[[138 136 123 117 129 115]
 [116 144 120 138 122 120]
 [133 123 140 123 143 133]
 [137 119 135 117 122 137]
 [145 111 116 136 120 138]
 [130 125 135 117 115 113]
 [120 120 120 137 142 127]
 [144 149 118 120 132 144]
 [120 141 130 139 131 138]
 [119 124 146 117 126 123]
 [133 132 110 134 126 118]
 [121 137 131 138 123 140]]
The smallest entry in the first column -> 116
The largest entry in the first column -> 145
The top-right entry is 115
The first entry, reading row by row -> 138
The entry directly above the smallest entry: 146
The third entry from the end, reading row by row -> 138
The last entry of the smallest entry's row: 118
Report the bottom-right entry.
Answer: 140
The first entry of the smallest entry's row is 133
The entry directly below the smallest entry: 131
Report the entry in the bottom-left corner.
Answer: 121
Report the 4th entry in reading order.
Answer: 117
Report the entry just left of the largest entry.
Answer: 144
Report the fifth entry from the end, reading row by row.
Answer: 137
The entry directly below 143: 122
Report the 2nd entry from the end, reading row by row.
Answer: 123
Report the smallest entry.
Answer: 110
The 2nd smallest entry: 111
Report the largest entry in the last column.
Answer: 144
The third smallest entry: 113
Report the top entry of the column that holds the smallest entry.
Answer: 123
The entry just left of 127 is 142
The 2nd entry on the diagonal from the top-right corner -> 122
Report the entry just left of 142.
Answer: 137
Report the entry directly above the largest entry.
Answer: 120
The entry directly below 113: 127
